Here is a tiny trained network, its code and every weight. The questions are about switching its units off for an input and a target symbol, where a switched-off unit gives its printed mean instead of its output.

import numpy as np


def w(rows, s, z=0):
    codes = np.array(rows[::2]) - 128.0
    scale = np.full(codes.shape[1], s)
    scale[-1] = z or s
    return codes * scale


def norm(h):
    return h / np.sqrt((h * h).mean(-1, keepdims=True) + 1e-5)


def softmax(a):
    e = np.exp(a - a.max(-1, keepdims=True))
    return e / e.sum(-1, keepdims=True)


def log_softmax(a):
    a = a - a.max(-1, keepdims=True)
    return a - np.log(np.exp(a).sum(-1, keepdims=True))


def net(x, mask):
    ids = ['ΠΨαγεησ'.index(c) for c in x.split()]
    T = len(ids)
    res = E[ids] + P[:T]
    u = 0
    for l in range(3):
        r = norm(res)
        for j in range(3):
            rows = slice(2 * j, 2 * j + 2)
            q, k, v = (r @ M[l][rows].T for M in (Q, K, V))
            z = softmax(np.where(np.tri(T) > 0, q @ k.T / 2**0.5, -1e9)) @ v
            o = O[l][rows]
            res = res + np.where(mask[u + j], z, o[:, -1]) @ o[:, :-1]
        u += 3
    return log_softmax(norm(res)[-1] @ U[:, :-1].T + U[:, -1])


Q, K, V, O = {}, {}, {}, {}
E = w([
[131,114,117,33,110,174,180,105],'Π',
[109,77,128,84,84,117,27,119],'Ψ',
[126,86,103,86,97,121,38,118],'α',
[129,71,124,104,77,104,45,144],'γ',
[80,77,117,153,122,137,223,108],'ε',
[252,154,124,190,178,133,92,88],'η',
[68,175,120,156,170,94,125,199],'σ',
],0.0011)
P = w([
[113,59,8,120,179,239,91,196],'0',
[151,133,58,107,109,54,125,70],'1',
[111,86,99,114,137,171,98,175],'2',
[145,144,89,123,104,74,129,76],'3',
[111,97,133,118,138,171,101,176],'4',
[147,148,117,136,99,86,131,73],'5',
[108,112,173,126,127,171,103,174],'6',
[134,151,149,141,97,92,137,69],'7',
[97,123,212,135,121,167,125,158],'8',
[139,143,140,148,109,105,136,84],'9',
[105,122,211,136,119,174,117,171],'10',
],0.0013)
Q[0] = w([
[72,97,146,90,74,121,75,159],'0.h1',
[85,74,74,137,72,37,124,22],'0.h1',
[123,107,119,136,1,6,27,35],'0.h2',
[137,96,157,151,169,178,136,144],'0.h2',
[166,95,140,94,46,67,69,50],'0.h3',
[149,172,72,122,95,48,74,99],'0.h3',
],0.0056)
K[0] = w([
[87,196,143,130,126,112,151,161],'0.h1',
[75,102,188,142,93,142,200,110],'0.h1',
[127,176,253,170,134,131,175,119],'0.h2',
[110,100,79,57,99,122,116,139],'0.h2',
[113,162,203,117,98,122,173,112],'0.h3',
[84,151,172,118,134,140,215,133],'0.h3',
],0.0059)
V[0] = w([
[102,156,94,8,42,49,45,204],'0.h1',
[49,76,154,162,85,90,196,112],'0.h1',
[223,31,105,179,112,154,118,49],'0.h2',
[22,72,70,57,70,44,128,126],'0.h2',
[132,151,110,41,128,234,204,155],'0.h3',
[58,100,81,139,102,41,147,144],'0.h3',
],0.0016)
O[0] = w([
[146,36,129,77,238,57,113,56,254],'0.h1',
[143,105,36,198,71,155,90,93,40],'0.h1',
[113,13,130,236,142,157,98,109,129],'0.h2',
[38,147,153,96,21,165,212,219,222],'0.h2',
[62,57,129,146,177,151,248,71,76],'0.h3',
[198,130,147,187,153,107,69,58,205],'0.h3',
],0.0016,0.00093)
Q[1] = w([
[156,146,124,58,137,104,3,125],'1.h1',
[76,153,103,112,134,65,134,107],'1.h1',
[83,111,86,142,117,6,100,96],'1.h2',
[90,149,100,90,65,138,182,115],'1.h2',
[52,56,144,83,85,160,130,128],'1.h3',
[27,118,134,138,126,141,146,156],'1.h3',
],0.006)
K[1] = w([
[143,135,169,36,177,101,14,121],'1.h1',
[150,134,142,56,101,143,167,136],'1.h1',
[20,200,129,130,127,82,89,182],'1.h2',
[80,99,73,46,70,123,181,124],'1.h2',
[99,3,174,82,94,210,132,179],'1.h3',
[61,118,137,112,144,164,187,211],'1.h3',
],0.0052)
V[1] = w([
[110,111,206,107,146,223,91,223],'1.h1',
[83,187,114,76,158,34,125,151],'1.h1',
[90,181,164,219,183,103,144,218],'1.h2',
[181,147,192,178,146,100,39,135],'1.h2',
[135,131,155,145,179,250,110,202],'1.h3',
[178,110,74,176,228,129,93,101],'1.h3',
],0.0017)
O[1] = w([
[89,1,100,76,202,70,198,71,164],'1.h1',
[169,107,160,177,86,210,162,69,224],'1.h1',
[95,185,105,34,81,72,167,48,185],'1.h2',
[90,34,66,90,110,148,189,93,180],'1.h2',
[231,58,137,238,189,187,129,116,136],'1.h3',
[83,177,224,175,101,125,133,172,254],'1.h3',
],0.0016,0.00071)
Q[2] = w([
[78,137,31,125,144,82,60,188],'2.h1',
[93,98,54,120,202,141,89,195],'2.h1',
[145,81,98,29,85,89,87,1],'2.h2',
[173,180,169,235,215,148,127,180],'2.h2',
[48,160,166,122,99,95,79,240],'2.h3',
[20,161,179,136,97,107,110,206],'2.h3',
],0.0025)
K[2] = w([
[158,170,183,3,31,70,107,49],'2.h1',
[178,214,163,138,96,87,156,77],'2.h1',
[192,23,161,177,224,200,74,181],'2.h2',
[146,207,119,117,85,50,119,11],'2.h2',
[109,53,164,219,166,195,63,232],'2.h3',
[103,29,167,166,217,206,154,235],'2.h3',
],0.0032)
V[2] = w([
[165,103,169,116,50,55,123,45],'2.h1',
[119,106,191,105,135,170,172,160],'2.h1',
[120,102,45,119,180,192,93,192],'2.h2',
[156,93,146,158,177,255,117,202],'2.h2',
[157,120,114,184,134,231,144,173],'2.h3',
[139,53,159,111,173,205,96,151],'2.h3',
],0.002)
O[2] = w([
[171,252,136,152,97,86,181,87,40],'2.h1',
[101,117,87,107,120,99,58,188,123],'2.h1',
[120,147,150,149,190,194,198,161,237],'2.h2',
[54,142,84,162,216,135,219,175,200],'2.h2',
[122,116,155,45,105,108,146,51,180],'2.h3',
[188,181,151,68,58,187,129,103,247],'2.h3',
],0.0019,0.0014)
U = w([
[72,48,114,137,231,183,199,174,183],'Π',
[196,109,225,65,49,181,58,143,160],'Ψ',
[163,149,96,132,118,133,135,135,4],'α',
[188,114,84,118,97,61,153,180,25],'γ',
[88,147,50,243,1,186,136,96,91],'ε',
[181,133,120,219,218,45,44,40,142],'η',
[55,232,97,28,120,50,174,96,169],'σ',
],0.0049,0.0036)

Each question gives the input, a string of symbols that net reads in full, and the target symbol t.
The units are the heads (2 rows each of Q, K, V and O). Each row of codes is followed by its name. A weight is (code - 128) times the scale printed after its matrix; where a second scale follows, it is the last column's (O and U).
mask holds one flag per head, layer by layer. A switched-off head (its flag False) gives its mean, the last column of its rows in O, instead of its output. The means were averaged over made-up inputs and are rounded, as every weight is.
A unit's drop is (log p(t) with every unit on - log p(t) with that unit switched off) / (log p(t) with every unit on - log p(t) with every unit switched off).
The circuit of an input: a set's keep is (log p(t) with only the set's units on - log p(t) with every unit switched off) / (log p(t) with every unit on - log p(t) with every unit switched off). Starting from all 9 units, units are removed one at a time, each time the one whose removal leaves the highest keep (on an exact tie, the one counted first), for as long as the keep stays at least 0.8.
circuit, biggest first: the units of the circuit, biggest drop first
which heads matter: for each layer, one digit per head in row order, 1 if its drop is at least 0.15 and else 0, layers parted by /
drop of u: that unit's drop, to one decimal
input σ η ε Ψ σ η σ σ σ Ψ, target σ: which heads matter -> 010 / 001 / 010
input η η η η ε γ, target ε: circuit, biggest first -> (0.h1)
input η σ σ Π α, target Π: circuit, biggest first -> (2.h2 1.h1)
input σ ε Π α, target Π: which heads matter -> 010 / 001 / 010
input σ σ σ σ η Ψ, target η: circuit, biggest first -> (0.h2 2.h3)
input σ σ σ σ γ, target Π: circuit, biggest first -> (1.h3 2.h2 1.h1)
input η σ Ψ ε Π Ψ, target Π: circuit, biggest first -> (2.h2 1.h2)
input γ σ η γ, target η: which heads matter -> 010 / 000 / 000
input σ σ γ Π ε γ, target ε: circuit, biggest first -> (0.h1 2.h2)
input σ Ψ Ψ γ γ Π η, target Π: circuit, biggest first -> (1.h2 1.h3 2.h3)
input σ Π σ σ σ σ σ ε, target ε: which heads matter -> 100 / 110 / 000
input γ σ σ σ Π σ Ψ γ γ γ, target σ: circuit, biggest first -> (1.h3 2.h1 2.h2)
input σ Ψ σ α γ Ψ σ, target Ψ: which heads matter -> 000 / 000 / 010
input α σ σ σ α η γ σ ε α, target ε: circuit, biggest first -> (0.h1)
input σ σ γ σ Ψ Ψ η, target Π: which heads matter -> 010 / 011 / 001
input σ η η, target Ψ: which heads matter -> 100 / 001 / 010
input σ σ σ Π, target Π: circuit, biggest first -> (2.h3 2.h2)
input γ σ ε Π, target Π: circuit, biggest first -> (2.h3 1.h2)
input γ η η, target Ψ: which heads matter -> 100 / 001 / 011
input γ η σ ε ε ε ε, target Ψ: which heads matter -> 000 / 110 / 011
input σ Π α γ ε η σ γ η γ, target η: which heads matter -> 010 / 000 / 000
input η Π ε α, target ε: drop of 0.h1 -> 0.6
